Here is a tiny trained network, its code and every weight. The questions are about switching its units off for an input and a class, where a switched-off unit gives its printed mean instead of its output.

import numpy as np


def w(rows, s, z=0):
    codes = np.array(rows[::2]) - 128.0
    scale = np.full(codes.shape[1], s)
    scale[-1] = z or s
    return codes * scale


def f(y):
    return y / 2 * (1 + np.tanh(0.7978845608 * (y + 0.044715 * y**3)))


def log_softmax(a):
    a = a - a.max(-1, keepdims=True)
    return a - np.log(np.exp(a).sum(-1, keepdims=True))


def net(x, mask):
    res = np.array(x, float).reshape(1, 7) / 4 @ E
    y = f(res @ A[0][:, :-1].T + A[0][:, -1])
    res = res + np.where(mask, y, B[0][:, -1]) @ B[0][:, :-1]
    return log_softmax(res[-1] @ U[:, :-1].T + U[:, -1])


A, B = {}, {}
E = w([
[153,25,80,133,157,127,8,131],'x0',
[234,105,150,70,82,27,166,127],'x1',
[94,144,57,178,30,98,212,138],'x2',
[57,80,127,115,30,120,85,206],'x3',
[172,2,67,113,107,214,195,137],'x4',
[91,65,213,91,79,181,121,36],'x5',
[83,122,93,27,124,156,186,228],'x6',
],0.009)
A[0] = w([
[158,205,125,191,173,117,71,98,168],'n0',
[150,98,71,144,41,149,26,43,206],'n1',
[143,126,130,137,79,43,93,188,250],'n2',
[203,92,101,139,190,131,193,106,167],'n3',
[115,137,244,118,163,191,132,99,151],'n4',
[84,133,125,113,117,181,199,220,205],'n5',
[84,161,126,127,133,181,153,2,180],'n6',
[112,169,243,72,175,159,154,123,165],'n7',
[169,161,254,109,184,161,114,109,252],'n8',
[127,62,139,11,62,97,124,63,235],'n9',
[94,114,153,128,171,234,31,159,176],'n10',
[78,144,52,145,58,89,178,130,163],'n11',
[51,51,83,94,121,183,165,152,179],'n12',
],0.0085,0.0043)
B[0] = w([
[129,195,114,182,179,168,54,103,218],'n0',
[142,82,220,201,114,131,134,172,228],'n1',
[185,142,118,199,92,34,112,157,226],'n2',
[112,116,131,117,181,106,213,104,205],'n3',
[163,73,131,102,95,186,88,54,201],'n4',
[82,159,70,40,114,154,184,224,222],'n5',
[139,144,205,117,141,253,150,66,211],'n6',
[183,163,67,23,96,166,38,60,199],'n7',
[148,130,48,102,149,144,106,33,236],'n8',
[160,77,224,64,86,72,93,106,244],'n9',
[56,2,35,165,163,112,81,73,226],'n10',
[177,169,133,146,52,127,207,169,222],'n11',
[22,106,201,105,74,182,101,218,227],'n12',
],0.008,0.011)
U = w([
[165,80,184,164,81,89,87,153,174],'0',
[156,246,104,203,180,131,75,121,187],'1',
[47,137,125,93,100,174,149,186,153],'2',
[136,110,141,103,166,63,210,96,153],'3',
[59,67,83,192,162,132,75,105,129],'4',
[131,164,198,209,131,214,127,90,62],'5',
[153,244,114,144,63,86,193,163,176],'6',
[170,163,132,65,84,143,92,89,1],'7',
],0.011,0.0021)

Each question gives the input, the list of numbers given to net, and the class t.
The units are the neurons (one row each of A and B). Each row of codes is followed by its name. A weight is (code - 128) times the scale printed after its matrix; where a second scale follows, it is the last column's (A, B and U).
mask holds one flag per neuron, in row order. A switched-off neuron (its flag False) gives its mean, the last column of its row in B, instead of its output. The means were averaged over made-up inputs and are rounded, as every weight is.
A unit's drop is (log p(t) with every unit on - log p(t) with that unit switched off) / (log p(t) with every unit on - log p(t) with every unit switched off).
The circuit of an input: a set's keep is (log p(t) with only the set's units on - log p(t) with every unit switched off) / (log p(t) with every unit on - log p(t) with every unit switched off). Starting from the 12 units with the biggest drops (on a tie, the unit counted first), units are removed one at a time, each time the one whose removal leaves the highest keep (on an exact tie, the one counted first), for as long as the keep stays at least 0.8.
units of the circuit, in order: the units of the circuit, biggest drop first
most important unit: the unit with the biggest drop
k most important neurons: the k neurons with the biggest drops, biggest first
drop of u: that unit's drop, to one decimal
input [8,4,-6,1,0,-2,-5], class 4: 2 most important neurons	(n10, n11)
input [-6,5,3,3,-1,3,-2], class 6: units of the circuit, in order	(n10, n11)
input [-6,8,-3,4,-5,-8,-8], class 1: most important unit	n0
input [4,5,8,-2,3,-1,-1], class 6: 3 most important neurons	(n11, n10, n4)
input [6,8,5,3,-6,-8,-3], class 6: units of the circuit, in order	(n11, n10)
input [2,4,-3,2,0,-6,-5], class 1: units of the circuit, in order	(n9, n0)
input [-8,-2,-4,-3,1,-4,-2], class 1: 2 most important neurons	(n9, n0)
input [-2,0,-7,5,8,-2,-6], class 4: 3 most important neurons	(n10, n11, n2)
input [1,-5,0,6,8,1,-1], class 2: 2 most important neurons	(n12, n5)
input [7,4,1,-7,-5,4,-1], class 1: 2 most important neurons	(n0, n12)
input [-8,0,-1,4,6,-2,-4], class 6: units of the circuit, in order	(n10, n4)
input [-3,8,-5,0,8,3,-4], class 3: 3 most important neurons	(n3, n12, n0)
input [-6,-1,-3,2,1,-7,3], class 6: 2 most important neurons	(n10, n12)
input [-4,1,-4,0,-6,-8,4], class 1: units of the circuit, in order	(n0)
input [2,-1,1,3,8,3,-5], class 0: 2 most important neurons	(n1, n9)
input [-6,-5,-3,5,-3,2,-3], class 7: 3 most important neurons	(n7, n1, n4)
input [5,-6,-3,6,-8,-3,6], class 4: drop of n10	0.9
input [-1,1,-8,-8,-3,7,-1], class 7: drop of n7	0.2
input [5,-3,7,6,-6,-5,2], class 6: drop of n8	0.0
input [4,-1,2,7,-3,-8,3], class 6: most important unit	n2
